Below are the code and all the weights of a small trained network. Each question names an input and a class and asks about switching units off, where a switched-off unit gives its printed mean instead of its output.

import numpy as np


def w(rows, s, z=0):
    codes = np.array(rows[::2]) - 128.0
    scale = np.full(codes.shape[1], s)
    scale[-1] = z or s
    return codes * scale


def f(y):
    return y / 2 * (1 + np.tanh(0.7978845608 * (y + 0.044715 * y**3)))


def log_softmax(a):
    a = a - a.max(-1, keepdims=True)
    return a - np.log(np.exp(a).sum(-1, keepdims=True))


def net(x, mask):
    res = np.array(x, float).reshape(1, 4) / 4 @ E
    y = f(res @ A[0][:, :-1].T + A[0][:, -1])
    res = res + np.where(mask, y, B[0][:, -1]) @ B[0][:, :-1]
    return log_softmax(res[-1] @ U[:, :-1].T + U[:, -1])


A, B = {}, {}
E = w([
[14,71,113,195,149,51,92,112,180,140,105,104],'x0',
[45,107,187,215,101,195,177,95,1,107,189,151],'x1',
[71,144,108,115,139,172,186,143,136,198,152,146],'x2',
[152,143,73,162,60,88,230,171,102,216,105,100],'x3',
],0.0083)
A[0] = w([
[139,140,159,155,95,179,167,92,71,133,177,116,63],'N0',
[167,137,155,44,173,162,31,118,148,77,146,146,120],'N1',
[86,122,155,143,135,152,128,65,101,106,163,144,117],'N2',
[31,18,149,197,144,139,89,68,135,107,149,128,157],'N3',
[81,76,157,156,138,153,111,51,113,107,149,155,250],'N4',
[74,66,96,186,72,76,161,163,110,147,124,43,165],'N5',
[142,118,130,94,147,108,100,115,132,83,140,108,194],'N6',
[61,89,141,197,140,96,98,93,108,104,149,144,191],'N7',
[128,141,171,153,109,161,143,116,54,128,178,136,89],'N8',
[135,84,100,107,154,4,70,135,254,135,59,94,153],'N9',
[83,102,168,144,186,121,98,140,136,120,149,138,173],'N10',
],0.008,0.0025)
B[0] = w([
[140,121,162,163,150,91,94,68,137,130,103,117,186],'N0',
[62,155,200,179,116,65,169,113,54,75,90,232,206],'N1',
[114,141,101,93,152,133,81,86,188,159,121,115,178],'N2',
[166,144,66,85,141,214,98,143,183,160,168,97,226],'N3',
[117,122,41,62,221,178,110,67,179,175,179,70,202],'N4',
[129,117,152,154,125,113,183,156,116,121,150,208,185],'N5',
[92,105,116,171,162,93,100,118,125,93,125,197,160],'N6',
[166,120,59,34,140,153,120,139,145,152,191,101,197],'N7',
[89,88,157,149,170,145,110,89,169,137,114,134,188],'N8',
[69,117,161,143,254,117,87,20,146,143,71,125,254],'N9',
[119,96,97,85,209,145,16,56,194,143,143,72,173],'N10',
],0.0084,0.011)
U = w([
[184,144,78,81,29,147,200,254,73,131,217,161,254],'0',
[114,131,182,203,119,41,119,76,73,104,33,196,109],'1',
[141,125,65,28,150,188,52,60,192,151,143,73,37],'2',
],0.0071,0.00091)

Each question gives the input, the list of numbers given to net, and the class t.
The units are the neurons (one row each of A and B). Each row of codes is followed by its name. A weight is (code - 128) times the scale printed after its matrix; where a second scale follows, it is the last column's (A, B and U).
mask holds one flag per neuron, in row order. A switched-off neuron (its flag False) gives its mean, the last column of its row in B, instead of its output. The means were averaged over made-up inputs and are rounded, as every weight is.
A unit's drop is (log p(t) with every unit on - log p(t) with that unit switched off) / (log p(t) with every unit on - log p(t) with every unit switched off).
The circuit of an input: a set's keep is (log p(t) with only the set's units on - log p(t) with every unit switched off) / (log p(t) with every unit on - log p(t) with every unit switched off). Starting from all 11 units, units are removed one at a time, each time the one whose removal leaves the highest keep (on an exact tie, the one counted first), for as long as the keep stays at least 0.8.
circuit, biggest first: the units of the circuit, biggest drop first
k most important neurons: the k neurons with the biggest drops, biggest first
drop when u is switched off: that unit's drop, to one decimal
input [3,-3,0,-1], class 1: circuit, biggest first -> N4, N3
input [-2,1,3,8], class 0: circuit, biggest first -> N9
input [2,-3,5,8], class 0: 2 most important neurons -> N1, N0
input [5,3,-4,5], class 0: 2 most important neurons -> N5, N9
input [-3,7,1,4], class 1: 2 most important neurons -> N3, N0
input [-7,6,8,2], class 1: 3 most important neurons -> N3, N7, N0
input [6,5,4,8], class 0: circuit, biggest first -> N5, N9
input [3,1,-1,7], class 0: 2 most important neurons -> N9, N1
input [-6,3,-4,1], class 1: drop when N3 is switched off -> 0.2
input [4,-3,-7,-1], class 1: drop when N4 is switched off -> 0.2
input [-7,0,0,4], class 0: drop when N10 is switched off -> 0.1
